Here is a tiny trained network, its code and every weight. The questions are about switching its units off for an input and a target symbol, where a switched-off unit gives its printed mean instead of its output.

import numpy as np


def w(rows, s, z=0):
    codes = np.array(rows[::2]) - 128.0
    scale = np.full(codes.shape[1], s)
    scale[-1] = z or s
    return codes * scale


def norm(h):
    return h / np.sqrt((h * h).mean(-1, keepdims=True) + 1e-5)


def f(y):
    return np.maximum(y, 0)


def softmax(a):
    e = np.exp(a - a.max(-1, keepdims=True))
    return e / e.sum(-1, keepdims=True)


def log_softmax(a):
    a = a - a.max(-1, keepdims=True)
    return a - np.log(np.exp(a).sum(-1, keepdims=True))


def net(x, mask):
    ids = ['αβγδεζμξσψω'.index(c) for c in x.split()]
    T = len(ids)
    res = E[ids] + P[:T]
    r = norm(res)
    for j in range(3):
        rows = slice(4 * j, 4 * j + 4)
        q, k, v = (r @ M[0][rows].T for M in (Q, K, V))
        z = softmax(np.where(np.tri(T) > 0, q @ k.T / 4**0.5, -1e9)) @ v
        o = O[0][rows]
        res = res + np.where(mask[j], z, o[:, -1]) @ o[:, :-1]
    y = f(norm(res) @ A[0][:, :-1].T + A[0][:, -1])
    res = res + np.where(mask[3:11], y, B[0][:, -1]) @ B[0][:, :-1]
    return log_softmax(norm(res)[-1] @ U[:, :-1].T + U[:, -1])


Q, K, V, O, A, B = {}, {}, {}, {}, {}, {}
E = w([
[147,153,49,118,42,162,76,235,142,40],'α',
[171,93,95,167,65,135,72,181,193,177],'β',
[168,126,154,162,166,101,189,150,158,171],'γ',
[91,110,110,159,120,97,95,230,56,14],'δ',
[126,163,70,118,101,42,168,82,198,103],'ε',
[122,168,118,253,135,190,153,144,49,161],'ζ',
[105,86,63,209,151,144,91,184,200,129],'μ',
[161,221,73,155,110,56,73,132,177,88],'ξ',
[92,230,173,150,221,210,105,211,190,65],'σ',
[145,160,47,119,150,132,126,252,117,102],'ψ',
[115,58,51,86,129,61,138,148,111,132],'ω',
],0.014)
P = w([
[176,86,35,37,159,149,83,2,106,60],'0',
[118,160,83,109,139,102,110,115,138,110],'1',
[115,158,94,107,124,114,114,126,153,119],'2',
[102,153,110,121,120,108,115,126,153,120],'3',
[81,154,116,109,114,122,130,140,146,126],'4',
[82,146,125,124,118,120,123,140,156,130],'5',
[83,140,125,126,123,118,119,129,160,128],'6',
[76,123,133,135,128,121,119,134,162,125],'7',
[72,125,137,128,133,121,118,136,167,132],'8',
[73,121,141,133,142,119,109,128,175,125],'9',
],0.0085)
Q[0] = w([
[224,132,215,103,134,159,124,143,83,130],'H1',
[114,122,174,127,114,179,125,58,101,135],'H1',
[86,148,145,159,174,106,129,124,157,142],'H1',
[142,129,182,123,116,149,95,118,59,142],'H1',
[74,185,130,114,168,100,135,82,118,118],'H2',
[102,184,113,189,149,153,86,188,120,159],'H2',
[88,170,1,176,174,113,96,180,115,93],'H2',
[161,111,123,88,106,128,102,136,130,149],'H2',
[89,113,67,150,106,111,122,123,150,87],'H3',
[95,176,185,167,117,152,142,164,154,103],'H3',
[117,123,84,165,97,96,152,149,124,129],'H3',
[136,146,113,113,148,126,174,117,114,89],'H3',
],0.0089)
K[0] = w([
[127,91,32,141,87,78,245,84,137,195],'H1',
[118,132,128,178,122,160,172,120,2,193],'H1',
[185,152,135,109,231,212,131,74,166,128],'H1',
[133,159,86,180,102,142,129,35,79,179],'H1',
[143,167,131,81,146,142,153,58,162,87],'H2',
[166,177,163,168,140,203,93,179,154,101],'H2',
[44,185,127,86,179,233,36,114,134,72],'H2',
[139,60,76,90,90,90,77,128,156,160],'H2',
[179,120,95,79,127,161,153,67,110,77],'H3',
[130,163,140,154,87,163,163,139,121,78],'H3',
[127,136,118,166,118,127,87,142,138,71],'H3',
[141,60,121,123,107,134,79,97,179,140],'H3',
],0.0074)
V[0] = w([
[195,106,123,240,114,136,155,130,44,136],'H1',
[158,179,184,147,148,254,146,95,103,145],'H1',
[165,116,107,181,138,116,94,153,128,108],'H1',
[76,150,190,158,159,177,124,96,75,141],'H1',
[93,208,134,69,149,52,167,90,145,155],'H2',
[180,85,89,160,80,76,130,146,110,172],'H2',
[98,126,91,131,101,179,89,138,86,48],'H2',
[100,101,12,90,72,62,135,79,136,145],'H2',
[173,49,68,155,157,163,146,83,136,130],'H3',
[176,137,158,75,113,185,82,112,149,155],'H3',
[37,148,179,126,122,169,183,161,169,155],'H3',
[184,90,154,155,196,140,147,116,84,136],'H3',
],0.007)
O[0] = w([
[228,110,139,65,132,54,103,90,196,119,83],'H1',
[81,31,181,77,167,23,202,244,211,115,44],'H1',
[104,108,121,144,167,93,142,175,80,39,218],'H1',
[147,88,186,104,141,64,146,204,186,131,3],'H1',
[143,63,202,129,122,107,135,183,144,146,124],'H2',
[127,163,59,90,140,114,189,174,201,36,109],'H2',
[131,173,113,149,94,203,126,64,130,154,171],'H2',
[101,150,113,177,131,132,90,222,151,40,136],'H2',
[141,150,113,95,99,166,139,35,134,255,203],'H3',
[165,134,165,201,112,136,155,107,111,166,53],'H3',
[187,39,142,146,183,49,143,229,183,17,31],'H3',
[97,168,75,201,99,172,163,79,78,119,90],'H3',
],0.0054,0.0043)
A[0] = w([
[60,136,179,103,111,105,103,148,156,141,1],'N1',
[162,254,169,157,167,148,112,110,109,161,87],'N2',
[188,114,231,171,160,165,125,95,97,143,36],'N3',
[113,165,148,102,115,105,148,161,102,234,15],'N4',
[116,45,184,121,30,112,126,134,179,120,111],'N5',
[125,237,67,125,108,164,51,101,163,91,219],'N6',
[154,199,84,155,166,255,104,58,27,149,94],'N7',
[120,207,25,161,125,133,153,122,149,175,132],'N8',
],0.0071,0.0025)
B[0] = w([
[170,158,77,129,63,82,146,73,163,109,137],'N1',
[144,64,111,86,54,125,103,90,134,151,185],'N2',
[146,89,142,130,87,134,122,169,82,2,141],'N3',
[200,104,115,103,200,126,115,179,152,43,147],'N4',
[224,146,133,167,24,242,135,55,117,78,137],'N5',
[179,99,75,194,217,116,167,158,139,116,241],'N6',
[164,203,97,87,111,96,182,86,190,174,246],'N7',
[59,109,162,143,121,192,47,145,80,73,230],'N8',
],0.007,0.013)
U = w([
[177,141,53,170,111,150,210,73,110,153,254],'α',
[76,128,140,180,125,176,80,196,134,20,190],'β',
[146,147,133,188,222,63,234,188,161,94,132],'γ',
[67,173,175,124,96,72,132,130,31,160,134],'δ',
[71,145,156,127,25,80,202,96,180,48,39],'ε',
[254,91,168,168,107,127,176,104,53,101,56],'ζ',
[82,91,159,181,114,143,130,135,158,249,40],'μ',
[154,132,148,122,131,22,43,112,146,163,70],'ξ',
[168,175,226,71,169,195,148,106,196,85,39],'σ',
[153,129,117,50,184,133,119,192,91,203,30],'ψ',
[60,77,88,50,103,91,162,157,119,153,75],'ω',
],0.0072,0.005)

Each question gives the input, a string of symbols that net reads in full, and the target symbol t.
The units are the heads (4 rows each of Q, K, V and O) and the neurons (one row each of A and B). Each row of codes is followed by its name. A weight is (code - 128) times the scale printed after its matrix; where a second scale follows, it is the last column's (O, A, B and U).
mask holds one flag per unit, heads first, then neurons. A switched-off unit (its flag False) gives its mean, the last column of its rows in O or B, instead of its output. The means were averaged over made-up inputs and are rounded, as every weight is.
A unit's drop is (log p(t) with every unit on - log p(t) with that unit switched off) / (log p(t) with every unit on - log p(t) with every unit switched off).
The circuit of an input: a set's keep is (log p(t) with only the set's units on - log p(t) with every unit switched off) / (log p(t) with every unit on - log p(t) with every unit switched off). Starting from all 11 units, units are removed one at a time, each time the one whose removal leaves the highest keep (on an exact tie, the one counted first), for as long as the keep stays at least 0.8.
circuit, biggest first: the units of the circuit, biggest drop first
k most important neurons: the k neurons with the biggest drops, biggest first
heads that matter: for each layer, one digit per head in row order, 1 if its drop is at least 0.15 and else 0, layers parted by /
drop of u: that unit's drop, to one decimal
input α γ γ, target β: circuit, biggest first -> [H2; N7; N6]
input γ γ ε γ γ β ζ ξ α, target α: circuit, biggest first -> [H1; N7]
input δ γ ζ σ γ ω ζ δ, target δ: 2 most important neurons -> [N6; N8]
input ω ψ σ γ γ γ ω, target ω: heads that matter -> 101
input α ε γ σ γ δ ξ, target ξ: circuit, biggest first -> [H2; H1; N4; N6]
input ε β γ ε δ ζ γ ψ σ ξ, target ξ: circuit, biggest first -> [H2; H1; N4]
input ω ζ ψ ζ ζ, target γ: circuit, biggest first -> [H1]
input α ζ β γ δ, target α: circuit, biggest first -> [N7; H1; H2]
input ε δ ζ δ σ ψ, target ψ: heads that matter -> 110
input α γ ω γ ε ψ γ, target γ: 2 most important neurons -> [N8; N7]
input α σ β ω, target ω: heads that matter -> 100
input σ ζ ζ ζ ε γ μ γ β, target β: heads that matter -> 010
input γ ζ β γ, target β: circuit, biggest first -> [N7; H2; N6]
input ζ ξ γ ω β β δ, target α: heads that matter -> 100
input ψ σ μ β γ ζ δ σ α, target α: heads that matter -> 010
input ξ ξ γ γ ε σ, target σ: heads that matter -> 111
input δ ζ ζ σ α ζ, target ζ: heads that matter -> 110
input σ ω ε ζ γ ψ, target ψ: circuit, biggest first -> [H2; H1; N4]
input γ γ ζ ε ε σ ζ β ε, target ε: 2 most important neurons -> [N6; N5]
input δ ε γ ζ ε, target β: 2 most important neurons -> [N7; N8]
input γ ζ ε δ γ ε, target β: 2 most important neurons -> [N8; N7]
input δ ε ξ ω α ε σ, target σ: 2 most important neurons -> [N8; N3]
input ζ γ ξ α σ ζ, target ζ: most important neuron -> [N8]
input σ β γ ε ζ μ, target μ: heads that matter -> 110
input ε α ε γ α γ σ μ, target μ: most important neuron -> [N6]
input γ γ γ β σ ω γ γ ε δ, target δ: drop of N2 -> 0.1
input σ ζ ψ ζ β, target β: drop of N6 -> 0.0
input δ ζ γ β γ α γ ζ, target β: drop of H2 -> 0.8
input ξ α ζ γ δ γ σ γ ε, target ε: drop of N6 -> 0.5
